Below is a small trained network, with its code and all its weights. Each question gives an input and a target symbol and asks what happens when units are switched off, that is, made to give their printed mean instead of their output.

import numpy as np


def w(rows, s, z=0):
    codes = np.array(rows[::2]) - 128.0
    scale = np.full(codes.shape[1], s)
    scale[-1] = z or s
    return codes * scale


def softmax(a):
    e = np.exp(a - a.max(-1, keepdims=True))
    return e / e.sum(-1, keepdims=True)


def log_softmax(a):
    a = a - a.max(-1, keepdims=True)
    return a - np.log(np.exp(a).sum(-1, keepdims=True))


def net(x, mask):
    ids = ['αβγδεζηθμξπσφψ'.index(c) for c in x.split()]
    T = len(ids)
    res = E[ids] + P[:T]
    u = 0
    for l in range(2):
        r = res
        for j in range(3):
            rows = slice(2 * j, 2 * j + 2)
            q, k, v = (r @ M[l][rows].T for M in (Q, K, V))
            z = softmax(np.where(np.tri(T) > 0, q @ k.T / 2**0.5, -1e9)) @ v
            o = O[l][rows]
            res = res + np.where(mask[u + j], z, o[:, -1]) @ o[:, :-1]
        u += 3
    return log_softmax(res[-1] @ U[:, :-1].T + U[:, -1])


Q, K, V, O = {}, {}, {}, {}
E = w([
[109,123,129,54,115,88,130,68],'α',
[113,195,162,168,133,172,84,161],'β',
[83,106,50,147,122,91,123,130],'γ',
[114,98,86,131,153,66,111,143],'δ',
[110,134,145,87,169,188,130,84],'ε',
[72,69,152,141,127,133,128,107],'ζ',
[119,158,78,113,105,142,156,143],'η',
[111,123,167,144,173,155,6,105],'θ',
[105,157,180,139,149,81,55,111],'μ',
[73,220,126,94,119,136,86,90],'ξ',
[147,170,146,135,178,122,111,193],'π',
[159,137,105,179,211,162,59,174],'σ',
[102,111,81,108,68,126,84,82],'φ',
[141,78,107,119,103,155,77,206],'ψ',
],0.019)
P = w([
[122,81,112,133,145,225,119,7],'0',
[41,174,33,87,131,74,149,174],'1',
[62,144,58,74,171,77,123,141],'2',
[68,159,95,113,167,71,120,160],'3',
[103,162,94,56,181,87,106,113],'4',
[102,220,112,94,173,114,87,157],'5',
[117,222,100,100,189,93,93,167],'6',
[137,219,104,81,203,127,88,145],'7',
[141,235,120,108,206,141,78,166],'8',
[148,166,75,63,228,129,114,117],'9',
[139,222,100,71,213,116,98,137],'10',
[117,133,95,56,255,84,112,70],'11',
],0.0093)
Q[0] = w([
[53,91,113,113,197,163,11,159],'L0H0',
[136,208,77,108,189,169,44,190],'L0H0',
[180,128,198,130,102,126,232,147],'L0H1',
[114,139,107,77,253,82,76,203],'L0H1',
[44,154,48,80,200,141,82,161],'L0H2',
[50,201,117,118,149,250,109,139],'L0H2',
],0.0068)
K[0] = w([
[187,137,174,159,254,116,145,110],'L0H0',
[159,222,101,139,190,137,123,122],'L0H0',
[114,137,127,108,222,133,149,121],'L0H1',
[160,99,178,110,44,231,98,32],'L0H1',
[233,71,147,45,126,162,107,169],'L0H2',
[213,122,153,155,113,119,139,149],'L0H2',
],0.0089)
V[0] = w([
[105,93,52,206,132,153,94,91],'L0H0',
[137,71,86,202,77,122,193,122],'L0H0',
[254,90,195,143,136,206,113,81],'L0H1',
[128,63,195,33,171,93,146,132],'L0H1',
[179,112,122,79,48,198,196,175],'L0H2',
[172,140,165,173,126,174,130,235],'L0H2',
],0.0093)
O[0] = w([
[163,242,154,17,66,201,32,184,151],'L0H0',
[195,170,215,255,149,221,94,159,5],'L0H0',
[16,85,181,107,60,239,204,87,157],'L0H1',
[116,112,78,161,137,130,223,212,113],'L0H1',
[197,45,145,87,12,129,181,40,64],'L0H2',
[181,28,175,37,193,61,183,57,114],'L0H2',
],0.008,0.012)
Q[1] = w([
[108,62,56,56,149,128,130,113],'L1H0',
[125,152,97,159,183,103,157,36],'L1H0',
[193,139,108,116,152,118,223,64],'L1H1',
[199,93,159,204,34,157,145,113],'L1H1',
[178,108,159,133,117,122,128,216],'L1H2',
[80,179,110,135,130,116,148,254],'L1H2',
],0.007)
K[1] = w([
[133,84,81,137,99,184,79,36],'L1H0',
[170,152,145,146,175,96,212,195],'L1H0',
[175,127,162,140,149,62,163,165],'L1H1',
[76,102,104,73,204,34,173,254],'L1H1',
[221,146,187,166,170,35,117,153],'L1H2',
[96,119,151,110,103,179,125,103],'L1H2',
],0.0063)
V[1] = w([
[132,100,201,120,226,125,112,164],'L1H0',
[165,54,39,127,160,209,90,125],'L1H0',
[39,160,60,85,118,156,104,208],'L1H1',
[162,173,179,125,99,172,74,128],'L1H1',
[136,80,2,92,185,91,48,148],'L1H2',
[99,156,152,127,129,154,121,29],'L1H2',
],0.0097)
O[1] = w([
[94,152,109,96,118,114,160,169,100],'L1H0',
[134,180,255,142,152,112,106,162,146],'L1H0',
[140,105,140,146,131,166,133,144,252],'L1H1',
[164,188,127,137,100,137,166,117,206],'L1H1',
[114,166,132,137,85,125,129,152,151],'L1H2',
[194,87,79,81,127,157,113,131,182],'L1H2',
],0.015,0.028)
U = w([
[42,118,93,187,196,165,114,70,132],'α',
[78,130,52,79,115,170,113,48,74],'β',
[128,160,148,172,132,139,155,99,5],'γ',
[45,144,167,178,168,145,121,119,94],'δ',
[147,22,147,77,148,147,83,115,36],'ε',
[91,129,115,130,253,133,244,82,183],'ζ',
[179,135,123,138,158,80,44,71,95],'η',
[70,94,144,105,105,216,189,109,36],'θ',
[13,79,113,130,92,182,126,133,66],'μ',
[131,93,138,109,101,151,84,146,253],'ξ',
[24,93,156,74,143,132,49,134,128],'π',
[139,140,155,56,209,143,126,168,108],'σ',
[181,114,129,165,137,142,168,76,42],'φ',
[142,24,253,82,18,71,147,136,202],'ψ',
],0.0046,0.0076)

Each question gives the input, a string of symbols that net reads in full, and the target symbol t.
The units are the heads (2 rows each of Q, K, V and O). Each row of codes is followed by its name. A weight is (code - 128) times the scale printed after its matrix; where a second scale follows, it is the last column's (O and U).
mask holds one flag per head, layer by layer. A switched-off head (its flag False) gives its mean, the last column of its rows in O, instead of its output. The means were averaged over made-up inputs and are rounded, as every weight is.
A unit's drop is (log p(t) with every unit on - log p(t) with that unit switched off) / (log p(t) with every unit on - log p(t) with every unit switched off).
The circuit of an input: a set's keep is (log p(t) with only the set's units on - log p(t) with every unit switched off) / (log p(t) with every unit on - log p(t) with every unit switched off). Starting from all 6 units, units are removed one at a time, each time the one whose removal leaves the highest keep (on an exact tie, the one counted first), for as long as the keep stays at least 0.8.
circuit, biggest first: the units of the circuit, biggest drop first
most important unit: the unit with the biggest drop
heads that matter: for each layer, one digit per head in row order, 1 if its drop is at least 0.15 and else 0, layers parted by /
input ε β φ μ ε β ψ ε γ ε μ σ, target ε: most important unit	L0H1
input ψ ψ γ, target ψ: circuit, biggest first	(L0H2 L1H0)
input π β ζ π ε β ψ σ γ π δ μ, target π: circuit, biggest first	(L1H1 L1H2 L0H2)
input η ξ ξ θ, target η: heads that matter	111 / 110
input ζ β β β ε, target ζ: heads that matter	110 / 001
input π β μ π φ γ π φ η σ ε μ, target π: circuit, biggest first	(L1H1 L1H2)
input γ γ α ε α β π ψ, target ψ: circuit, biggest first	(L0H2 L1H2)
input σ ξ β η, target σ: circuit, biggest first	(L1H0 L0H2)
input ε π π ε π ξ α, target ε: circuit, biggest first	(L1H2 L0H1 L1H1)
input η γ ζ ξ γ η, target η: circuit, biggest first	(L0H1 L0H2 L1H0)
input β η ξ β ψ δ ξ θ, target β: heads that matter	110 / 110
input ψ β ξ, target ψ: heads that matter	001 / 100
input β γ β θ ξ δ γ, target β: circuit, biggest first	(L0H1 L1H0 L1H1 L0H0)
input β γ η θ π δ μ θ ξ θ δ, target β: most important unit	L0H1
input ζ ε θ ξ β η ε α ξ μ ε, target ζ: circuit, biggest first	(L0H0 L0H1 L1H2 L0H2)
input ε ξ β ξ δ β β β π σ, target ε: circuit, biggest first	(L0H1 L1H2 L1H1)
input β ξ π η μ ξ ζ β η, target β: heads that matter	010 / 110
input ψ ε π, target ψ: circuit, biggest first	(L0H2 L1H0)
input φ μ β η δ ψ γ ξ γ, target φ: heads that matter	101 / 110
input ε ε φ, target η: most important unit	L0H1
input σ ε ξ ε φ σ β γ, target σ: heads that matter	111 / 100
